Below is a small trained network, with its code and all its weights. Each question gives an input and a class and asks what happens when units are switched off, that is, made to give their printed mean instead of their output.

import numpy as np


def w(rows, s, z=0):
    codes = np.array(rows[::2]) - 128.0
    scale = np.full(codes.shape[1], s)
    scale[-1] = z or s
    return codes * scale


def norm(h):
    return h / np.sqrt((h * h).mean(-1, keepdims=True) + 1e-5)


def f(y):
    return np.maximum(y, 0)


def log_softmax(a):
    a = a - a.max(-1, keepdims=True)
    return a - np.log(np.exp(a).sum(-1, keepdims=True))


def net(x, mask):
    res = np.array(x, float).reshape(1, 6) / 4 @ E
    u = 0
    for l in range(3):
        y = f(norm(res) @ A[l][:, :-1].T + A[l][:, -1])
        res = res + np.where(mask[u : u + 6], y, B[l][:, -1]) @ B[l][:, :-1]
        u += 6
    return log_softmax(norm(res)[-1] @ U[:, :-1].T + U[:, -1])


A, B = {}, {}
E = w([
[146,62,177,63,136,125,71,222,138,142,51,15],'x0',
[201,161,224,66,95,225,161,138,31,200,67,189],'x1',
[129,113,104,101,120,108,109,138,108,123,133,148],'x2',
[112,143,124,118,131,129,141,130,103,111,125,111],'x3',
[136,122,128,128,119,128,132,112,125,121,127,111],'x4',
[254,206,118,39,225,87,171,88,111,169,222,140],'x5',
],0.0086)
A[0] = w([
[136,135,61,138,254,34,108,126,218,77,228,53,112],'L0N0',
[130,118,55,190,143,136,143,51,92,80,227,157,153],'L0N1',
[202,119,154,64,149,94,119,221,181,102,109,43,2],'L0N2',
[104,116,114,141,33,240,139,58,66,116,116,204,141],'L0N3',
[16,88,52,171,127,97,115,155,217,87,170,78,249],'L0N4',
[100,153,69,252,78,184,68,122,112,116,124,200,114],'L0N5',
],0.006,0.0021)
B[0] = w([
[201,137,165,221,118,103,73,209,32,32,153,103,255],'L0N0',
[125,216,163,150,83,93,201,134,194,168,66,197,217],'L0N1',
[78,1,132,122,121,124,194,204,147,115,188,87,195],'L0N2',
[102,33,100,171,224,151,105,191,120,87,229,122,212],'L0N3',
[56,136,115,19,193,160,153,39,178,246,130,155,242],'L0N4',
[128,114,77,114,175,147,160,143,130,38,171,54,199],'L0N5',
],0.0086,0.0088)
A[1] = w([
[149,190,53,129,148,165,147,34,121,131,215,163,162],'L1N0',
[143,131,127,168,183,141,127,134,135,158,112,102,92],'L1N1',
[153,81,197,152,91,107,74,171,141,35,56,136,44],'L1N2',
[54,100,168,107,111,167,2,137,107,134,113,54,19],'L1N3',
[150,143,195,21,178,129,176,102,104,203,214,148,91],'L1N4',
[40,94,130,128,120,105,66,101,146,136,102,126,6],'L1N5',
],0.0079,0.0026)
B[1] = w([
[109,116,102,161,135,122,102,149,107,162,42,163,253],'L1N0',
[133,109,90,97,80,107,126,188,130,103,97,140,147],'L1N1',
[136,157,32,173,101,115,89,106,123,90,104,125,175],'L1N2',
[222,251,107,167,71,104,106,109,63,210,145,181,205],'L1N3',
[78,111,80,131,97,143,94,61,163,108,101,81,233],'L1N4',
[180,207,188,81,157,141,171,94,184,70,131,120,167],'L1N5',
],0.011,0.0076)
A[2] = w([
[197,131,90,130,71,183,123,87,67,187,86,129,66],'L2N0',
[99,87,249,186,107,199,178,133,98,76,213,229,3],'L2N1',
[122,131,159,2,121,129,90,87,174,185,125,34,46],'L2N2',
[128,51,172,21,69,145,157,113,179,85,111,115,70],'L2N3',
[166,147,164,143,86,124,83,205,112,141,168,118,61],'L2N4',
[45,76,99,94,173,106,161,33,176,145,74,167,69],'L2N5',
],0.0091,0.0028)
B[2] = w([
[86,99,157,109,137,157,167,73,167,138,149,136,238],'L2N0',
[151,105,112,156,136,93,102,141,105,65,158,55,176],'L2N1',
[166,213,91,184,160,5,92,186,95,94,105,193,236],'L2N2',
[173,179,150,166,105,93,100,124,134,125,99,143,174],'L2N3',
[92,119,135,95,127,174,159,109,154,152,106,146,209],'L2N4',
[157,71,195,60,61,196,162,108,132,166,123,107,254],'L2N5',
],0.016,0.0073)
U = w([
[81,92,128,77,128,242,171,54,171,153,87,124,108],'0',
[174,242,114,187,142,44,105,141,116,112,66,168,62],'1',
[125,14,92,163,191,138,59,209,63,39,194,7,250],'2',
],0.013,0.0011)

Each question gives the input, the list of numbers given to net, and the class t.
The units are the neurons (one row each of A and B). Each row of codes is followed by its name. A weight is (code - 128) times the scale printed after its matrix; where a second scale follows, it is the last column's (A, B and U).
mask holds one flag per neuron, layer by layer. A switched-off neuron (its flag False) gives its mean, the last column of its row in B, instead of its output. The means were averaged over made-up inputs and are rounded, as every weight is.
A unit's drop is (log p(t) with every unit on - log p(t) with that unit switched off) / (log p(t) with every unit on - log p(t) with every unit switched off).
unit that matters most: the unit with the biggest drop
top k neurons: the k neurons with the biggest drops, biggest first
top k neurons in layer l: the k neurons of layer l with the biggest drops, biggest first
drop when u is switched off: that unit's drop, to one decimal
input [8,-5,-3,8,-3,-4], class 1: unit that matters most : L0N4
input [8,3,3,-8,6,1], class 1: top 3 neurons : L0N0, L0N2, L1N0
input [6,7,3,-3,-5,1], class 1: top 2 neurons : L0N0, L2N2
input [-6,-4,0,5,-1,0], class 0: top 3 neurons : L0N4, L2N2, L1N3
input [-7,0,4,-1,7,-1], class 0: top 2 neurons : L0N0, L0N1
input [1,-3,2,-6,3,-4], class 1: top 2 neurons : L2N2, L1N5
input [0,-2,-6,-2,-4,-1], class 0: top 2 neurons : L0N4, L2N5
input [8,-5,-5,6,-3,0], class 1: top 2 neurons : L0N4, L0N3
input [1,-4,4,5,-1,-1], class 1: top 3 neurons : L2N2, L0N0, L0N4
input [-8,2,3,8,0,0], class 2: top 2 neurons in layer 2 : L2N1, L2N2
input [8,-7,2,4,0,-1], class 1: top 2 neurons in layer 0 : L0N4, L0N3
input [4,-5,3,-1,7,-8], class 1: drop when L2N2 is switched off : 0.8
input [5,-4,-2,-4,2,-1], class 1: drop when L0N4 is switched off : 1.2
input [-1,4,1,4,4,-8], class 2: unit that matters most : L0N3
input [-8,-4,-6,-2,-2,-8], class 0: drop when L0N4 is switched off : 0.1
